Read these off the matrix that follows.
1) Read off the smallest entry.
2) Read off the entry just right of -9.79.
3) Read off the entry just left of -16.16.
[[-16.73 -16.61 -17.01 -16.72 -17.42 -10.75  18.91   1.88 -16.11 -17.25
  -16.64]
 [  7.61  15.60 -12.92 -17.17 -17.07 -16.88 -17.07 -17.43 -17.52 -17.34
  -17.04]
 [-16.51   0.60  19.68  -9.79 -17.62 -17.17 -16.95 -17.47 -17.73 -16.15
  -16.16]]
1) -17.73
2) -17.62
3) -16.15

arr =
[[17.1, -1.8, -8.0, 12.3, 36.1, -40.5, -4.9, 36.4, 31.8, -43.9, -38.8, -34.3, -34.4],
 [-13.1, 28.7, 58.7, -32.4, -27.3, -7.7, -11.2, -1.6, -2.4, 45.5, 19.9, 52.5, -60.1]]
Counting starts at 1.
The entry at row 1, column 3 is -8.0
Report the entry directly below -4.9.
A: -11.2
The entry at row 1, column 2 -> -1.8
Report the entry in row 1 and column 1.
A: 17.1
Report the entry directly above the smallest entry.
A: -34.4
Report the bottom-left entry.
A: -13.1
Report the entry just right of 58.7.
A: -32.4
Report the bottom-right entry.
A: -60.1
Report the entry just left of 58.7.
A: 28.7
Report the entry just left of the smallest entry.
A: 52.5
The entry directly above -11.2 is -4.9
The entry just right of -11.2: -1.6
Report the entry just right of 31.8.
A: -43.9
The entry just right of -38.8 is -34.3

Read these off the array that follows.
1) Which number is the smallest entry?
2) Which number is the entry just left of the largest entry?
3) Which number is the entry just right of 0.153?
((0.567, 0.258, 0.148, 0.205, 0.453, -0.691, 0.065, 0.153, 0.361, 0.199, 0.248, 0.230, 0.438, 0.404, 0.177), (1.301, 0.172, 1.551, -0.100, 0.009, -0.691, 0.737, 0.511, -0.322, 0.370, 0.249, 0.158, 0.332, 0.604, -0.577), (1.338, 0.583, -0.256, -0.284, 0.201, -0.691, 1.208, 0.415, -0.604, 0.327, 0.122, 0.273, 0.443, 1.055, -0.356), (0.740, 0.189, -0.450, 0.266, 0.629, -0.691, 0.205, -0.075, 0.062, 0.266, 0.308, 0.166, 0.266, 0.656, -0.147), (1.393, 0.457, -2.690, -0.422, -0.243, -0.691, 1.229, 0.727, -0.637, 0.660, 0.164, 0.024, 0.269, 0.822, -0.255), (0.929, 0.371, 1.087, -0.394, -0.114, -0.691, 1.092, 0.690, -1.167, 0.632, 0.438, 0.042, 0.470, 1.003, -0.869), (0.858, 0.393, 0.620, -0.432, -0.186, -0.691, 1.084, 0.770, -1.083, 0.676, 0.461, 0.090, 0.429, 0.994, -0.840), (1.377, 0.272, 1.585, -0.070, -0.044, -0.691, 0.920, 0.583, -0.415, 0.429, 0.115, 0.069, 0.188, 0.683, -0.519), (1.394, 0.510, -0.762, -0.214, 0.231, -0.691, 1.238, 0.370, -0.496, 0.280, 0.166, 0.464, 0.353, 1.110, -0.331), (0.888, 0.172, -0.511, 0.172, 0.457, -0.691, 0.200, -0.035, 0.070, 0.370, 0.387, 0.090, 0.216, 0.576, -0.001), (0.849, 0.377, 1.755, -0.416, -0.071, -0.691, 0.976, 0.585, -1.086, 0.737, 0.712, 0.084, 0.582, 1.093, -0.794), (0.922, 0.383, -2.336, -0.374, -0.132, -0.691, 1.102, 0.651, -1.163, 0.690, 0.460, 0.041, 0.391, 1.003, -0.846), (1.405, 0.566, 1.208, -0.379, -0.173, -0.691, 1.200, 0.704, -0.639, 0.653, 0.207, 0.116, 0.244, 0.895, -0.248), (1.476, 0.429, 1.445, -0.352, -0.150, -0.691, 1.171, 0.627, -0.677, 0.637, 0.146, 0.040, 0.190, 0.820, -0.305))
1) -2.690
2) 0.377
3) 0.361

Questions about the array below. Rows and columns are numbered from 1.
1) Which number is the top entry of the column that holds the largest entry?
2) Which number is the entry just right of 83?
3) Which number is the bottom entry of the column that holds the smallest entry?
4) Which number is the entry in row 2 and column 1?
5) Which number is the bottom-right entry?
6) Which number is the entry just left of 55?
7) Which number is the entry at row 1, column 1?
8) Which number is the bottom-left entry?
array([[83, 31, 68, 77, 47, 27, 65, 50, 51],
       [45, 51, 53, 65, 50, 38, 22, 32, 71],
       [47, 60, 39, 84, 32, 55, 19, 37, 47],
       [48, 58, 39, 78, 32, 53, 14, 37, 46]])
1) 77
2) 31
3) 14
4) 45
5) 46
6) 32
7) 83
8) 48
